In the rows, 128 means zero.
Each row is followed by its class.
[152 133 115 122 124 119 184 236 153 120 123 122 109 157 153 128  90  88
 110 154 126 101 130 124 112 108 141 153  44 127 151 137 147 145 137 152
 127 145 178 111 123 159 130 173 118 148 113 117 151 110 110  95  96 173
 137 137 124 145 105 144 128  77 105 137 167 124] => SM
[ 87  96 154 143  89 125  95 111 124 131 146 157 146 159  86 137 178 156
 136  42 113 140 106 127 102 122 132 108 130 155 117 132 173 122 108 119
 125 145 127 136 147 103 126  72 123 125 134 130 125 126 163 148 138 173
  55 103 134 164 122 119 108 137 153 149 150 107] => BC
[ 88  87 146 143 163 116  83 120 104  95 146  96 215 227  79 123 189 170
 171 102 113 174 134 164 110 132 144 142 136 153 139 130 130 141 121 108
 107 123 131 158 171 117 151  90  96 122 101 145 151 126 179  92 139  94
  47  78 123 134 140 154 128  93 161 130  98 122] => BC
[127 149 131 113  88 107  70  89 110 154 130 156 101  72 112 130 193 115
 128 140 165 135 113 119 119 125 119  72 208 107 143 142 138  78 133 111
 193 147 152 113 136  93  77  64 154 107 128 150  83 146 106 193 164 116
 176 137 131 100 140  89  99 230 152 116  86 120] => SM
[103  84 142 144 135 128  88 114  95 103 128 118 183 184  89 129 177 152
 159  95 120 159 121 159 120 122 136 135 133 151 120 132 156 131 120  69
 109 131 119 153 152 118 134  82 118 132 142 149 146 128 167 114 142 145
  76  95 122 138 137 144 130  90 163 145 124 115] => BC
[112 142 117 125 137 109 100  53 119 154 148 115 119  87 118 127 174 152
 139 179 150 172 108 114 136 136  99 140 239 120 112 128 107 137 140 122
 174 126  95 130 137 111  93 112 143 128 132 117  89 143 151 160 142  45
 191 149 170 105 139 116 108 168 120 120 111 140] => SM
[152 113 107 139 154 109 187 210 145 120 132 107 144 200 141 118  89  86
 117 150  90 125 142 144 124 117 129 186  73 138 151 144 119 149 144 160
 128 134 190 125 121 155 138 176 111 150 123 107 165 112 142  74 101 126
 103 107 142 141 121 159 127  38 104 127 168 123] => SM
[120 148 111 114 126 106 107  63 116 144 140 136 112  68 115 129 172 147
 144 185 155 147 119  97 142 139 119 131 229 107 113 125 114 145 142 115
 165 126  78 125 139 103  85 108 155 144 150 135  92 131 136 177 153  63
 215 155 152 108 143 124 107 172 118 121 113 146] => SM
[103 111 141 125 104 124 107 116 111 124 144 146 162 125 118 126 171 149
 133  56 117 114 124 119 173 115 114  90 129 121 140 130 138  91 155 109
 138 149 112 144 143 117 133  93 104 108 128 131 128 125 131 148 133 142
  54 105 121 138 124 133  97 141 150 124 115 111] => BC
[140 157 106 133 116 113 173 115 142 139 127 132 118 138 140 130  95 116
 117  96  81 163 118  88 150 109 117 174 117 147 126 148  84 128 108 151
 127 120 176 110 103 171 119 184 107 129 124  94 155 140 156  69 114 105
  85 113 114 119 115 151 148  88 131 124 193 125] => SM
[112 142 114 117 149 105  97  48 126 140 146 115 147 128 110 124 182 170
 148 159 126 196 128 123 133 129 108 142 243 134 111 113  75 126 123 121
 163 123  94 138 131 105  90 120 132 123 137 121  99 148 156 133 140  32
 161 112 145  97 143 137 113 148 132 106 120 145] => SM
[ 26 109 158 142 125 128  84 115 116 124 156 129 179 110 111 131 194 179
 128  52 113 143 113 135 115 121 143 113  99 148 138 127 135 155 126 100
 127 146 161 154 169 119 164  67 118 120 133 130 126 136 171 130 139 158
  44 105 120 151 139 128 112 129 176 155 137 112] => BC
[136  98 141 119 126 105  92 222 119 112 144 126 186 252 115 120 190 128
 159 153 163 137 144 176  86 122 125  98 109 124 189 163 185  91 149 122
 154 168 134 133 176 110 112  65 126  97 121 174 115 128  96 144 137 143
 133 129 109 121 119 121  72 164 138 126  45 134] => SM
[136 107 126 118 124 115 126 209 118 128 146 125 140 192 138 128 169 104
 149 189 158  89 144 163  93 131 132 100 109 119 153 138 175 106 167 144
 164 144 102 126 166 102  96 100 135 117 118 157  89 128  78 170 138 144
 176 142 136 136 110 119  74 149 101 130  74 137] => SM
[ 97  77 127 137 120 142 118  98 108 121 125 131 135 143 100 141 148 142
 154  73 110 155 128 132 133 115 136 141 160 153 104 139 166 107 120 131
 122 131 125 141 125 116 114 103 119 121 131 135 145 120 165 125 132 156
 100  99 155 143 132 149 124 108 142 144 156 105] => BC
[111 121 141 130 127 125  82 129 112 124 126 127 165  98  89 134 165 132
 132 112 137 127 128 127 110 118 134 102 135 131 141 120 153 147 124 121
 119 137 119 130 144 119 138  79 127 131 122 150 145 119 141 138 138 145
  95 122 147 144 150 122 128 146 162 138 114 126] => BC
[111 117 130 142 119 126 129 112 119 125 124 137 114 107 113 131 126 163
 142  83 104 139 127 108 127 113 132 119 142 150 110 139 155 119 127 135
 125 135 128 126 127 124 139 115 113 120 131 140 133 130 135 132 120 140
 110 111 128 136 133 138 131 117 132 126 158  98] => BC
[ 93 108 152 131 115 117  98 121 132 122 159 131 171 139 109 125 169 176
 128  65 109 137 115 127 111 129 130  95 108 138 155 121 123 130 124 103
 137 141 154 151 150 113 153  83 115 113 136 127 112 121 139 131 136 128
  49 108 118 143 120 128 125 139 158 139 132 113] => BC
[159 160 120 117  99 125 185 194 142 153  98 159  80 105 149 129  70  79
  95  98 101 102 124  99 136  99 152 139  50 123 146 144 130 120 128 165
 128 132 190 108  96 174 119 171 116 143 119 112 168 124 114  93 104 180
  99 132 128 128  94 132 154 115 126 144 185 107] => SM
[136 115 131 110 107 107  94 168 117 131 145 130 150 183 124 131 193 107
 150 148 170 121 124 153  99 131 122  74 176 110 175 141 156  71 144 116
 173 149  78 125 156  96 113  63 129 108 126 165  91 137 103 168 144 129
 155 136 118 121 117 100  80 190 134 124  53 125] => SM
[107 103 130 139 113 134 109 116 121 122 107 147 109  99 119 123 136 144
 150  81 107 134 129 108 138 123 136 109 156 145 127 133 146 100 123 131
 133 127 115 129 113 129 129 131 104 111 135 130 130 125 140 128 123 131
 109 109 152 139 119 143 134 109 119 140 145 122] => BC
